Below are the code and all the weights of a small trained network. Each question names an input and a target symbol and asks about switching units off, where a switched-off unit gives its printed mean instead of its output.

import numpy as np


def w(rows, s, z=0):
    codes = np.array(rows[::2]) - 128.0
    scale = np.full(codes.shape[1], s)
    scale[-1] = z or s
    return codes * scale


def norm(h):
    return h / np.sqrt((h * h).mean(-1, keepdims=True) + 1e-5)


def f(y):
    return y / 2 * (1 + np.tanh(0.7978845608 * (y + 0.044715 * y**3)))


def softmax(a):
    e = np.exp(a - a.max(-1, keepdims=True))
    return e / e.sum(-1, keepdims=True)


def log_softmax(a):
    a = a - a.max(-1, keepdims=True)
    return a - np.log(np.exp(a).sum(-1, keepdims=True))


def net(x, mask):
    ids = ['ΘΣΨΩαζηξ'.index(c) for c in x.split()]
    T = len(ids)
    res = E[ids] + P[:T]
    u = 0
    for l in range(2):
        r = norm(res)
        for j in range(3):
            rows = slice(2 * j, 2 * j + 2)
            q, k, v = (r @ M[l][rows].T for M in (Q, K, V))
            z = softmax(np.where(np.tri(T) > 0, q @ k.T / 2**0.5, -1e9)) @ v
            o = O[l][rows]
            res = res + np.where(mask[u + j], z, o[:, -1]) @ o[:, :-1]
        u += 3
        y = f(norm(res) @ A[l][:, :-1].T + A[l][:, -1])
        res = res + np.where(mask[u : u + 12], y, B[l][:, -1]) @ B[l][:, :-1]
        u += 12
    return log_softmax(norm(res)[-1] @ U[:, :-1].T + U[:, -1])


Q, K, V, O, A, B = {}, {}, {}, {}, {}, {}
E = w([
[57,151,118],'Θ',
[47,134,61],'Σ',
[137,135,158],'Ψ',
[129,172,102],'Ω',
[149,181,95],'α',
[163,128,130],'ζ',
[151,202,213],'η',
[27,252,47],'ξ',
],0.017)
P = w([
[79,68,255],'0',
[90,125,105],'1',
[211,177,108],'2',
[77,121,99],'3',
[221,181,116],'4',
[72,120,101],'5',
[230,171,119],'6',
[70,116,94],'7',
[19,89,40],'8',
[71,114,93],'9',
],0.0069)
Q[0] = w([
[181,78,44],'L0H0',
[161,1,53],'L0H0',
[124,101,107],'L0H1',
[88,128,146],'L0H1',
[90,238,168],'L0H2',
[132,158,180],'L0H2',
],0.009)
K[0] = w([
[225,50,119],'L0H0',
[90,73,96],'L0H0',
[79,105,205],'L0H1',
[121,64,69],'L0H1',
[152,246,108],'L0H2',
[129,173,131],'L0H2',
],0.012)
V[0] = w([
[213,2,124],'L0H0',
[141,89,63],'L0H0',
[110,93,54],'L0H1',
[113,68,68],'L0H1',
[76,68,141],'L0H2',
[56,176,124],'L0H2',
],0.0072)
O[0] = w([
[54,121,191,3],'L0H0',
[131,249,254,86],'L0H0',
[166,55,84,117],'L0H1',
[103,203,150,98],'L0H1',
[92,202,239,94],'L0H2',
[95,100,99,196],'L0H2',
],0.004,0.0063)
A[0] = w([
[117,82,62,127],'L0N0',
[45,125,163,101],'L0N1',
[83,190,45,123],'L0N2',
[223,230,98,216],'L0N3',
[166,208,239,247],'L0N4',
[165,2,89,139],'L0N5',
[146,8,29,190],'L0N6',
[46,64,212,3],'L0N7',
[77,233,43,139],'L0N8',
[98,165,131,147],'L0N9',
[10,13,72,56],'L0N10',
[93,224,17,121],'L0N11',
],0.0072,0.0032)
B[0] = w([
[212,186,182,166],'L0N0',
[159,93,107,135],'L0N1',
[176,122,146,219],'L0N2',
[21,109,206,216],'L0N3',
[84,66,128,176],'L0N4',
[69,253,185,138],'L0N5',
[168,254,222,200],'L0N6',
[79,78,93,121],'L0N7',
[155,139,208,246],'L0N8',
[117,74,147,147],'L0N9',
[168,17,104,189],'L0N10',
[211,120,182,254],'L0N11',
],0.0056,0.0067)
Q[1] = w([
[127,165,159],'L1H0',
[94,169,104],'L1H0',
[153,154,139],'L1H1',
[85,134,5],'L1H1',
[137,109,91],'L1H2',
[139,156,62],'L1H2',
],0.014)
K[1] = w([
[90,234,131],'L1H0',
[121,110,91],'L1H0',
[80,139,150],'L1H1',
[138,90,2],'L1H1',
[162,114,66],'L1H2',
[197,151,103],'L1H2',
],0.016)
V[1] = w([
[170,54,88],'L1H0',
[49,225,17],'L1H0',
[254,169,237],'L1H1',
[116,118,92],'L1H1',
[149,68,24],'L1H2',
[33,246,135],'L1H2',
],0.0056)
O[1] = w([
[125,224,209,62],'L1H0',
[4,180,82,64],'L1H0',
[106,186,173,254],'L1H1',
[134,194,70,88],'L1H1',
[167,148,30,35],'L1H2',
[186,146,153,144],'L1H2',
],0.0035,0.0038)
A[1] = w([
[165,136,69,252],'L1N0',
[83,102,114,41],'L1N1',
[195,191,86,103],'L1N2',
[133,193,94,165],'L1N3',
[124,40,130,200],'L1N4',
[183,63,9,6],'L1N5',
[205,88,193,121],'L1N6',
[89,69,117,123],'L1N7',
[112,116,204,160],'L1N8',
[160,82,52,25],'L1N9',
[135,103,138,90],'L1N10',
[104,163,42,156],'L1N11',
],0.013,0.0034)
B[1] = w([
[134,30,156,165],'L1N0',
[96,158,100,121],'L1N1',
[92,123,171,192],'L1N2',
[52,20,139,166],'L1N3',
[171,199,124,180],'L1N4',
[255,129,198,165],'L1N5',
[162,144,64,254],'L1N6',
[114,195,134,144],'L1N7',
[142,63,65,234],'L1N8',
[207,140,208,141],'L1N9',
[188,170,112,128],'L1N10',
[226,50,85,150],'L1N11',
],0.0071,0.0069)
U = w([
[69,74,175,229],'Θ',
[120,195,181,145],'Σ',
[115,71,66,181],'Ψ',
[213,2,178,3],'Ω',
[160,163,157,109],'α',
[196,149,3,168],'ζ',
[173,170,136,84],'η',
[78,222,57,199],'ξ',
],0.011,0.0045)

Each question gives the input, a string of symbols that net reads in full, and the target symbol t.
The units are the heads (2 rows each of Q, K, V and O) and the neurons (one row each of A and B). Each row of codes is followed by its name. A weight is (code - 128) times the scale printed after its matrix; where a second scale follows, it is the last column's (O, A, B and U).
mask holds one flag per unit, layer by layer, with each layer's heads first. A switched-off unit (its flag False) gives its mean, the last column of its rows in O or B, instead of its output. The means were averaged over made-up inputs and are rounded, as every weight is.
A unit's drop is (log p(t) with every unit on - log p(t) with that unit switched off) / (log p(t) with every unit on - log p(t) with every unit switched off).
top k neurons: the k neurons with the biggest drops, biggest first
k most important neurons of layer l: the k neurons of layer l with the biggest drops, biggest first
heads that matter: for each layer, one digit per head in row order, 1 if its drop is at least 0.15 and else 0, layers parted by /
drop when u is switched off: that unit's drop, to one decimal
input Σ Θ α Θ η Σ ζ η Σ ξ, target Ψ: most important neuron of layer 0 -> L0N6
input α Θ Σ ξ Ψ, target Θ: top 3 neurons -> L0N11, L0N10, L0N2
input Ψ Ω Θ Σ Θ Ω η Θ Θ, target Ω: heads that matter -> 100 / 011
input η α ξ ζ Ψ Θ α η, target Θ: top 2 neurons -> L0N3, L1N8
input ξ Σ Σ, target Θ: 2 most important neurons of layer 1 -> L1N3, L1N2
input Ψ Ψ Θ Ψ ζ η Ω ξ, target Ψ: top 2 neurons -> L1N11, L0N6
input ξ ξ ζ, target Θ: top 2 neurons -> L0N11, L0N10
input ζ ξ Ω, target Θ: heads that matter -> 000 / 100
input ζ Θ α Ψ Σ Ψ Ψ, target ζ: top 2 neurons -> L1N8, L0N6
input Θ η ξ, target Θ: 4 most important neurons of layer 1 -> L1N3, L1N6, L1N2, L1N8
input Σ Σ α, target Σ: top 3 neurons -> L0N3, L0N10, L1N11
input α Ω Ω η Ψ Ψ Θ η η ζ, target ξ: 2 most important neurons of layer 1 -> L1N4, L1N7
input Θ Σ η η η Ω α η Θ, target Ω: heads that matter -> 000 / 001
input ξ η Ψ, target Θ: top 3 neurons -> L0N5, L0N11, L1N4
input Ψ Θ Ψ Ψ, target Σ: 2 most important neurons of layer 0 -> L0N5, L0N6
input ξ Σ η ζ Σ Θ Ψ, target Ψ: 2 most important neurons of layer 0 -> L0N8, L0N3
input ξ Ω Θ Θ ξ η Σ, target Θ: 2 most important neurons of layer 1 -> L1N2, L1N3
input ξ Σ α, target Θ: most important neuron of layer 1 -> L1N3
input α Ω Ω, target Σ: 3 most important neurons of layer 0 -> L0N10, L0N3, L0N4
input Θ Σ η, target Ω: 4 most important neurons of layer 0 -> L0N3, L0N6, L0N4, L0N5
input η Θ η Σ η, target Ω: top 4 neurons -> L0N3, L1N8, L0N6, L0N4
input ζ Θ Σ Ω η η ζ Σ Σ Θ, target ζ: 2 most important neurons of layer 0 -> L0N10, L0N8
input Ω Ψ Ω ξ Ω ξ α, target Θ: 4 most important neurons of layer 1 -> L1N3, L1N4, L1N2, L1N5
input Ψ η ξ, target Θ: 2 most important neurons of layer 1 -> L1N3, L1N6
input Ψ Θ Θ Θ Σ α Θ ξ ξ α, target Σ: most important neuron of layer 0 -> L0N10
input Ψ Σ α ξ Σ ζ α ξ ζ Ψ, target Σ: drop when L0N6 is switched off -> 0.2
input Θ η α Ψ η ζ, target ξ: drop when L0H2 is switched off -> 0.2
